Below is a small trained network, with its code and all its weights. Each question gives an input and a class and asks what happens when units are switched off, that is, made to give their printed mean instead of their output.

import numpy as np


def w(rows, s, z=0):
    codes = np.array(rows[::2]) - 128.0
    scale = np.full(codes.shape[1], s)
    scale[-1] = z or s
    return codes * scale


def norm(h):
    return h / np.sqrt((h * h).mean(-1, keepdims=True) + 1e-5)


def f(y):
    return np.maximum(y, 0)


def log_softmax(a):
    a = a - a.max(-1, keepdims=True)
    return a - np.log(np.exp(a).sum(-1, keepdims=True))


def net(x, mask):
    res = np.array(x, float).reshape(1, 8) / 4 @ E
    u = 0
    for l in range(2):
        y = f(norm(res) @ A[l][:, :-1].T + A[l][:, -1])
        res = res + np.where(mask[u : u + 10], y, B[l][:, -1]) @ B[l][:, :-1]
        u += 10
    return log_softmax(norm(res)[-1] @ U[:, :-1].T + U[:, -1])


A, B = {}, {}
E = w([
[252,140,160,205,70],'x0',
[171,58,91,141,112],'x1',
[71,107,205,193,124],'x2',
[180,117,197,203,173],'x3',
[138,189,160,130,161],'x4',
[44,130,160,137,100],'x5',
[61,171,93,75,28],'x6',
[65,159,121,87,160],'x7',
],0.0029)
A[0] = w([
[168,193,87,107,203,81],'0.n0',
[101,173,136,39,58,147],'0.n1',
[134,200,72,82,213,49],'0.n2',
[200,199,151,201,58,49],'0.n3',
[204,79,87,254,156,87],'0.n4',
[197,106,85,84,94,186],'0.n5',
[28,134,255,150,148,42],'0.n6',
[136,137,102,150,113,69],'0.n7',
[53,151,210,156,144,2],'0.n8',
[149,199,130,189,112,131],'0.n9',
],0.0052,0.0031)
B[0] = w([
[84,130,182,29,138,184],'0.n0',
[122,62,10,152,150,255],'0.n1',
[129,122,213,2,221,189],'0.n2',
[95,189,252,51,64,207],'0.n3',
[150,41,112,126,91,246],'0.n4',
[45,156,183,183,167,244],'0.n5',
[78,232,122,254,209,222],'0.n6',
[118,164,127,149,128,130],'0.n7',
[73,209,141,232,239,172],'0.n8',
[78,137,188,118,101,189],'0.n9',
],0.0043,0.003)
A[1] = w([
[104,205,146,198,166,1],'1.n0',
[148,99,161,163,66,130],'1.n1',
[147,21,86,162,135,66],'1.n2',
[82,216,128,113,102,187],'1.n3',
[141,139,146,70,165,56],'1.n4',
[123,29,134,136,128,58],'1.n5',
[172,86,187,131,116,133],'1.n6',
[79,145,3,105,53,10],'1.n7',
[60,114,2,103,116,101],'1.n8',
[206,154,180,145,69,39],'1.n9',
],0.0069,0.0029)
B[1] = w([
[89,136,131,178,143,187],'1.n0',
[157,128,153,97,146,195],'1.n1',
[153,147,55,154,192,178],'1.n2',
[156,70,77,151,149,237],'1.n3',
[121,187,115,55,145,163],'1.n4',
[172,120,89,121,165,168],'1.n5',
[157,81,127,134,77,197],'1.n6',
[74,131,77,115,50,215],'1.n7',
[146,165,154,127,28,255],'1.n8',
[130,133,253,111,70,179],'1.n9',
],0.007,0.0042)
U = w([
[43,173,141,227,188,229],'0',
[73,148,40,97,7,238],'1',
[181,108,251,135,45,121],'2',
[116,170,124,9,201,14],'3',
[203,68,57,161,174,10],'4',
],0.012,0.0011)

Each question gives the input, the list of numbers given to net, and the class t.
The units are the neurons (one row each of A and B). Each row of codes is followed by its name. A weight is (code - 128) times the scale printed after its matrix; where a second scale follows, it is the last column's (A, B and U).
mask holds one flag per neuron, layer by layer. A switched-off neuron (its flag False) gives its mean, the last column of its row in B, instead of its output. The means were averaged over made-up inputs and are rounded, as every weight is.
A unit's drop is (log p(t) with every unit on - log p(t) with that unit switched off) / (log p(t) with every unit on - log p(t) with every unit switched off).
The circuit of an input: a set's keep is (log p(t) with only the set's units on - log p(t) with every unit switched off) / (log p(t) with every unit on - log p(t) with every unit switched off). Starting from the 12 units with the biggest drops (on a tie, the unit counted first), units are removed one at a time, each time the one whose removal leaves the highest keep (on an exact tie, the one counted first), for as long as the keep stays at least 0.8.
units of the circuit, in order: the units of the circuit, biggest drop first
unit that matters most: the unit with the biggest drop
k most important neurons: the k neurons with the biggest drops, biggest first
k most important neurons of layer l: the k neurons of layer l with the biggest drops, biggest first
drop of u: that unit's drop, to one decimal
input [-2,8,2,-2,-7,7,-4,-6], class 4: unit that matters most -> 1.n2
input [2,-4,-2,-2,6,-6,5,-2], class 3: units of the circuit, in order -> (0.n2; 1.n8)
input [-5,5,-7,0,-7,4,-6,5], class 3: 2 most important neurons -> (0.n1; 1.n7)
input [-3,-7,5,6,-8,-1,8,7], class 0: 2 most important neurons -> (0.n6; 0.n8)
input [5,5,-3,0,3,-3,6,2], class 2: 2 most important neurons -> (0.n3; 1.n9)
input [0,0,1,7,8,0,5,-2], class 0: 4 most important neurons -> (0.n6; 0.n8; 1.n8; 1.n0)
input [-5,2,3,8,3,-8,-4,7], class 3: 2 most important neurons of layer 1 -> (1.n4; 1.n3)
input [-4,1,1,0,-7,-8,-1,7], class 3: 2 most important neurons -> (0.n2; 1.n7)
input [-2,-3,1,6,-8,-8,6,-1], class 4: 3 most important neurons of layer 0 -> (0.n6; 0.n8; 0.n5)
input [-4,1,-4,6,1,2,-4,0], class 3: 2 most important neurons of layer 1 -> (1.n4; 1.n3)
input [8,-5,-6,-7,8,0,2,3], class 3: 2 most important neurons of layer 0 -> (0.n2; 0.n3)
input [1,3,-2,3,-6,-2,1,7], class 4: drop of 0.n5 -> 0.2
input [-1,8,5,-1,6,-3,-6,8], class 4: drop of 0.n1 -> -0.1
input [1,-8,0,-4,-6,6,-3,-1], class 0: units of the circuit, in order -> (0.n6)
input [-5,6,5,-1,-6,-5,-1,1], class 4: drop of 1.n8 -> 0.0
input [8,-2,1,-7,-8,4,0,-4], class 2: drop of 0.n3 -> 0.3
